How the nodes are linked:
ZN: &>BB, ~>MH, @>BT, *>none, §>DD, !>QD
BB: &>ZN, ~>BZ, @>GH, *>none, §>HP, !>GL
TD: &>NB, ~>DD, @>MB, *>none, §>SZ, !>ZL
GZ: &>JZ, ~>TR, @>RQ, *>HR, §>RF, !>BM
HG: &>LS, ~>RN, @>HD, *>RD, §>CN, !>none
CN: &>FR, ~>RL, @>HG, *>QC, §>HD, !>none
QD: &>GL, ~>ZQ, @>TG, *>ZN, §>CD, !>RL
FJ: &>HR, ~>TD, @>MH, *>none, §>GF, !>JZ
QT: &>PG, ~>CN, @>CL, *>ZQ, §>QP, !>none
MH: &>BZ, ~>MB, @>GF, *>none, §>FJ, !>ZQ
GF: &>ZT, ~>SZ, @>FJ, *>none, §>MH, !>ZJ
QB: &>CL, ~>LS, @>BM, *>RF, §>PG, !>none
RL: &>JH, ~>QT, @>RN, *>QD, §>RG, !>none
TM: &>MB, ~>BB, @>PN, *>none, §>NB, !>CR
NB: &>TD, ~>HP, @>TM, *>none, §>PN, !>TR
JH: &>RL, ~>PG, @>TQ, *>GL, §>ZS, !>none
ZB: &>TG, ~>RF, @>JB, *>GH, §>GL, !>TQ
GH: &>BT, ~>ZT, @>HP, *>none, §>BB, !>ZB
TG: &>ZB, ~>ZJ, @>CD, *>BT, §>QD, !>RN
ZQ: &>RQ, ~>QC, @>ZJ, *>MH, §>JZ, !>QT
PB: &>RD, ~>ZB, @>TR, *>PN, §>CR, !>LS
SZ: &>PN, ~>BT, @>TD, *>none, §>MB, !>RD
RQ: &>ZQ, ~>CR, @>RF, *>BZ, §>GZ, !>PG
JZ: &>GZ, ~>ZL, @>ZQ, *>FJ, §>ZJ, !>QP
QP: &>BM, ~>HD, @>QT, *>JZ, §>CL, !>none
ZJ: &>RF, ~>RD, @>JZ, *>GF, §>ZQ, !>CL
DD: &>HP, ~>FJ, @>ZN, *>none, §>BT, !>CD
HD: &>DM, ~>RG, @>CN, *>ZL, §>HG, !>none
BZ: &>MH, ~>TM, @>ZT, *>none, §>HR, !>RQ
CD: &>JB, ~>JZ, @>QD, *>DD, §>TG, !>RG
TR: &>ZL, ~>JB, @>CR, *>NB, §>PB, !>DM
RG: &>ZS, ~>QP, @>RL, *>CD, §>RN, !>none
LS: &>HG, ~>TQ, @>DM, *>PB, §>FR, !>none
TQ: &>RN, ~>QB, @>ZS, *>ZB, §>JH, !>none
JB: &>CD, ~>GZ, @>GL, *>HP, §>ZB, !>ZS
BM: &>QP, ~>DM, @>PG, *>GZ, §>QB, !>none
FR: &>CN, ~>JH, @>LS, *>CR, §>DM, !>none
RF: &>ZJ, ~>PB, @>GZ, *>ZT, §>RQ, !>QB
PG: &>QT, ~>FR, @>QB, *>RQ, §>BM, !>none
RD: &>PB, ~>TG, @>ZL, *>SZ, §>QC, !>HG
BT: &>GH, ~>GF, @>DD, *>none, §>ZN, !>TG
HR: &>FJ, ~>NB, @>BZ, *>none, §>ZT, !>GZ
ZS: &>RG, ~>BM, @>JH, *>JB, §>TQ, !>none
CL: &>QB, ~>HG, @>QP, *>ZJ, §>QT, !>none
HP: &>DD, ~>HR, @>BB, *>none, §>GH, !>JB
QC: &>CR, ~>QD, @>RD, *>MB, §>ZL, !>CN
DM: &>HD, ~>ZS, @>FR, *>TR, §>LS, !>none
RN: &>TQ, ~>CL, @>RG, *>TG, §>RL, !>none
ZL: &>TR, ~>CD, @>QC, *>TD, §>RD, !>HD
ZT: &>GF, ~>PN, @>HR, *>none, §>BZ, !>RF
PN: &>SZ, ~>GH, @>NB, *>none, §>TM, !>PB
CR: &>QC, ~>GL, @>PB, *>TM, §>TR, !>FR
MB: &>TM, ~>ZN, @>SZ, *>none, §>TD, !>QC
GL: &>QD, ~>RQ, @>ZB, *>BB, §>JB, !>JH

In the rows, zero is written as 145.

The rows follow the links: the fewer symbols apart two nodes are, the more alike their rows tend to be.

Each row is also shifted at random along 6 hidden directions that mean nothing.

Some nodes, each with a row of numbers:
TR -> [ 111  141  155  159  153  125  183  151  108  200  211  112  101  172  130  118  116  231  221  204  100  151  120  129  142  158  152  126  107   96  178  127  152  152  134  125   98  118  168  119  144  130  152  130  110  107   92   98  177  206  194  143  108  116  147  161  148  161  149  109  172  119  114  110  126]
JZ -> [ 175  158  138  124  138  133  125  143  135  205   93  144  255  170  117  135  169  139   77  143  152  151  143  131  190  200  166  131   99  161  111  143  147  122  179  114  152  134  126  160  162  139  136  172  102  140  183  173  184  144  136  189  140  168  179  111  137  132  149  160   46  100  135  167  181]
BZ -> [ 116  136  156   87  139  150   99  157  178  109  154  159   96  129  111  182  138  144  136   96  143  142  148  195  139  137  115  168  120  146  127  168  102  153  136  181  108  146  166  165   91  163  149  165  133  146  133  109  101   62  159  125  162  110  151  125  133  172  173  127  167  111  192   93  203]
RN -> [ 170  118  125  184  202  170  147  128  125  225  104  133  123  162  136  107  128  115  163  160  156  110  157   71  113  115  157   94  168  150  131  143  189  149  177   99  209  101  113  180  157   63  127  110  212  167  127  112  185  194  112  164  127  178  112  132  158   94  132  166  137  208  167  197  101]
ZJ -> [ 173  156  147  102  141  106  106  151  100  125   91  184  113  100  179  143  201  138  143  132  184  121  155  128  144  148  118  152  128  176  144  166  110  154  120  183  169  147  114  165  130  168  146  192  152  168  158  155  174  148  160  145  168  149  168  139  148  171  132  142  133  153  137  161  143]
TG -> [ 172  152  143  130  125  104  134  118  118  166  107  117  173  144  152  153  134  127  122  121  151  114  198  105  100  179  163  121  153  203  122  187  108  124  199  124  191   74  163  157  131   84  164   99  182  186  162  135  195  125  166  147  166  138  157  149  179  116  156  163  174  100  183  209  109]
JH -> [ 125  110  130  197  119  171  195  170  176  150  169  142  136  126  146  154  112  159  153  162  126  144  114  157  118   96  181  126  183  136  189  107  230  108   83  176  137  164  140  158  151   93  123   82  157  161  116  142  100  196  119  142  121  192   98  155  153  123  125  161  152  142  151  118  150]
QC -> [ 193  145  154  164  115  182  163  100   92  164  132  139  112  161  116  152   91  149  181  166  114  101  197  125  119  135  194  100  121  125  145  143  185  186  156  144  120  145  116  122  187  129  203  129  176  135  137  152  176  127  134  194  145  143  151  116  188  140  138  140  188  109  137  126  148]
RL -> [ 168  139  143  183   53  129  180  117  127  128  119  139  176  108  155  208  120  164  149  136  113  131  161  162  117  152  129  163  220  154  202  156  194  184  103  148  169  155  141  110  151  107  132  104  150  178  169  181  144  165  112  162  146  159  166  151  154  116  111  200  150  133  138  160  137]
MB -> [ 172  142  171  139  160  186  132   95  169  129  147  143  111  161   97  141  130   95  172  160  155  124  207  158  151  168  139  149  137  121  134  172  145  180  163  148  131  173  115  152  175  183  179  179  154  129  141  166  155  100   96  152  144  141  184  121  184  141  139  130  144  151  130  132  138]
CL -> [ 189  160  141  138  211  107   75  155  134  156  104  164  164  136  147  168  158   85   76   83  181  131  168  154  135  132  148  134  124  183   62  161   96  143  219  114  180  121  144  186  112  131  157  156  140  193  202  123  144   92  140  160  177  141  178  105  119  151  130  132   87  188  182  181  149]
GF -> [ 175  150  161  115  113  193  128  117  119  165   72  176  156  118  100   86  123  135  117  113  167   86  167   95  105  151  194  144   85  152  120  149  143  145  174  176  150  145  133  159  167  129  140  166  152  143  136  118  209  133  143  170  174  149  151  141  159  137  171  106  115  116  172  190  150]
DM -> [ 132  175  130  186  208   68  142  176  145  143  205  113  148  175  195  195  179  170  144  155  149  227  120  199  210  134  108  144  173  153  144  158  106  142  148  102  133  119  189  124  135  194  134  137  111  137  193  144  102  126  180  130  111  121  170  159  112  168  108  156  144  188   95  115  145]
HR -> [ 123  138  153   90  167  168  145  173  110  277  154  136  134  154  103  112  107  220  140  171  126  119  112  136  160  152  191  113   86  116  163  150  153  108  199  125  133   83  156  168  123  123  133  129  101  122  101   79  163  157  197  152   70  123  125  148  128  140  216  131  126  103  174  166  208]
BM -> [ 148  147  141  148  216   85  119  220  133  197  146  127  152  159  158  175  171  182  101  149  163  184  116  191  182  133  118  125  114  150  120  128  116  108  176  111  140  113  189  165   93  138  120  116   97  140  168   98  102  119  184  156  128  133  135  139   97  158  116  146   91  166  151  144  184]
HP -> [ 116  110  149  143   67  110  201  137  130  108  152  121  156  144  175  166  139  169  145  149   80  168  105  143  168  188  161  212  156  165  155  158  110  123  133  157  120  146  214  142  114  140  125  116  119  123  106  162  171  150  182  129  156  102  119  184  158  147  208  141  204   64  154  131  138]
FR -> [ 149  128  151  169  166  153  170  129  123  124  201  152  100  165  143  132   75  106  130  148  128  132  184  181   88   97  223  107   93  122   83  103  170  134  178  128  120  180  156  150  135  119  170  104  165  132  133   87  101  105  150  170  157  142  118  102  166  139  119  109  172  118  172  115  128]
CN -> [ 172  153  139  206  151  167  124  137  143  175  148  127  170  163  106  164  108  151  134  166  178  132  182  183  122  147  104  121  161  114  176  156  162  190  149  101  144  132  135  115  164  170  176  117  154  148  223  143  131  111   82  171   87  160  187  128  154  125  119  197  114  211   84  151  162]
PN -> [  98  148  136  154  128  191  139  112  203  158  169  121  200  200  124   55   74  130   62   97  183  165  131  128   89  140  195  135  113  126  104  123  137   99  204  131  123  202  176  123  180  165  148  186  180  135  160  116  136  150  169  114  155  158  151  118  133  150  181   97  107  190  121  175  141]
ZQ -> [ 178  148  159  108  121  175  131  131  115  148  105  186  152  130  134  145  146  132  142  159  145  109  177  157  161  128  161   91  120  143  150  133  170  162  136  171  138  140  102  171  160  149  175  145  152  159  155  176  165  134  111  176  147  166  149  120  179  128  136  160  113  137  136  136  187]
CD -> [ 170  138  157  151  145  119  189  118  130  120  109  153  174  161  163  143  177  113  183  184   96  122  161  106  176  162  207  152  131  153  108  125  188  135  115  154  153  158  131  164  159   93  132  137  137  140   99  199  212  189  133  167  166  131  133  156  192  109  145  136  191   69  175  152   93]

Start here and follow the symbols in turn, left to right. Where do you end up?
Answer with the node's name.
[ 111  154  109  115  137  122  119  188  155  182  160  135  183  139  134  144  158  210  127  147  122  196   65  183  178  156   96  151  141  132  162  141  134  116  107  114  117  132  147  137  110  196  132  134   90  136  178  142  128  151  190  128  116  154  156  158  108  176  140  155   79  144  128  117  195]
@ ! & * &: RQ
[ 142  128  135  174  146  130  159  170  175  127  165  113  132  148  162  148  124  145  131  119  164  175  117  120   84  116   79  191  195  143  113  129  140  150  106  133  169  186  177  136  112  124  140  154  169  172  178  121   95  137  174  112  200  131  139  139  102  140  120  133  144  194  205  171  126]
§ & § & *: JB
[ 184  147  170  137  181  115  137  164  104   90  139  186   77  108  144  219  213  110  191  161  159  112  179  173  156  114   90  148  124  146  148  126  155  225  102  202  154  151  121  172  127  133  136  157  160  155  139  141  144  107  123  182  176   99  146  112  143  157   81  133  189  165  198  120  158]
~ ~ * *: ZN
[ 131  142  118  176  212  129  118  160  210   96  180  120  159  182  186  120  148  111  122   96  212  188  157  140  126  108  128  146  174  164  107  104  118   99  172  114  152  211  158  145  138  180  164  167  171  163  214  121   86  129  157  129  162  149  157  130  106  162  100  124  113  234  117  133  103]
~ & &: TQ
[ 159  143  117  172  178  149  164  108  126  212  166   98  197  198  119  148  141  141  158  173  166  150  166  138  185  187   97  121  115  136  117  154  129  160  170   86  132  129  135  116  166  158  173  165  131  121  197  154  196  155  147  160  120  125  202  120  135  141  140  148  104  161  105  143  150]
* § &: PN
[ 112  124  120  169  158  128  181  203  180  208  167  116  227  169  136  135  144  163  100  154  149  191   88  145  157  133  147  147  163  151  136  122  184   99  150   92  158  141  177  143  131  118  115  111  119  132  168  144  112  185  157  134  131  140  134  134  122  112  155  158  110  154  155  148  134]
~ ~ @ * &: QC
[ 104  114  153  110  166  172  201  167  187   86  158  162   28  124  157  160  167  121  253  187   86  122  160  156  158   91  190  137  155  133  156  100  202  112   85  192  142  161  119  185  122  109  147  120  162  144   63  153  108  156  115  122  179  144   80  158  187  153  146  134  243  107  185  106  116]
* § & &: HP
[ 113  156  138  159  187  143  148  151  136  122  190  163   81  129  213   75  139  130  189  164  165  165  124  142  134  104  232  105  135  133  175  122  172   67  153  160  109  165  120  153  159  164  128  143  173  156   80  125  125  217  169  147  122  176  105  178  161  190  150  144  192  172   80  126   85]
* @ ~ ! &: CD
[ 186  180  137  141  166   98  119   84  120  113  143  140  171  162  200  168  156   85   91   92  197  156  217  156  134  165  207  128  144  210   93  229   73  116  232   90  137   78  157  168  152  173  170  145  161  203  179  159  147   69  148  185  147  130  198  133  162  167  154  143  144  125  108  179  112]
! @ * * §: SZ
[ 159  156  183   93  154  117  145  147  113  132  104  195  134  117  155  180  211  157  155  155  115  123  155  165  223  192  144  161  124  167  156  187  115  164  143  192  153   88  140  161  143  158  110  158  103  130  112  164  196  140  158  172  162  112  160  165  147  161  186  152  150   67  149  129  156]
§ ! ! @: QP
[ 133  150  153  162  132  168  128  167  168  144  166  182  164  148  116  112   87  128  100  120  134  125  126  166   97   72  206   95  106  113  143   70  233  112  132  165  137  200  130  153  149  120  124  111  139  151  160  123   80  154  131  171  171  173  104  105  122  139  141  136   89  142  143  113  156]
§ @ * § &: JZ
[ 113  174  135   81  104  110  116  160  149   98  125  182  126   88  182  128  148  154  104  105  143  141  125  170  144  138  196  143  126  180  151  169   99   89  158  192  149  128  141  176  142  179  105  133  139  148  103  125  142  142  191  157  157  148  110  191  148  196  193  129  173   78  122  149  150]
~ & @ @ @: SZ
[ 187  163  143  144  202  129  119  182  125  184  121  156  200  134  142  173  186  135  126  184  179  145  136  129  226  164  108  121  120  145  124  127  162  158  127  125  160  121  124  174  136  137  124  168  118  140  188  156  147  150  113  180  142  148  173  122  124  145  125  175   65  182  133  154  161]
~ § *: RD
[ 183  145  204  108  142  217  134  112  131  126  113  209  103  131   80  116  130   90  145  146  142   85  191  123  139  133  204  122   92  139  120  113  205  145  147  208  128  168  109  188  171  122  149  184  171  115  110  134  182  130  114  199  171  154  112   98  180  136  178  100  133  108  195  145  151]
! * @ § §: FJ
[ 110  152  156   84  190  124  135  189  102  131  146  174   46   93  171  125  145  159  183  140  142  126  124  113  122   93  162  131  107  148  155  132  140  116  143  183  140  146  153  157  113  120  131  145  143  182  101   80  147  145  193  142  160  135  104  181  136  206  152  115  180  126  156  141  167]
* & & @ !: GZ
[ 152  133  174  152  114  176  180  131  160  133  134  139  180  157  109  138  172  140  171  176  134  131  126  121  172  192  107  189  161  130  161  146  130  179   92  154  170  154  134  146  162  136  124  174  144  120  114  190  175  186  142  120  138  146  161  166  163  122  162  166  150  131  157  150  120]
~ § ~: SZ
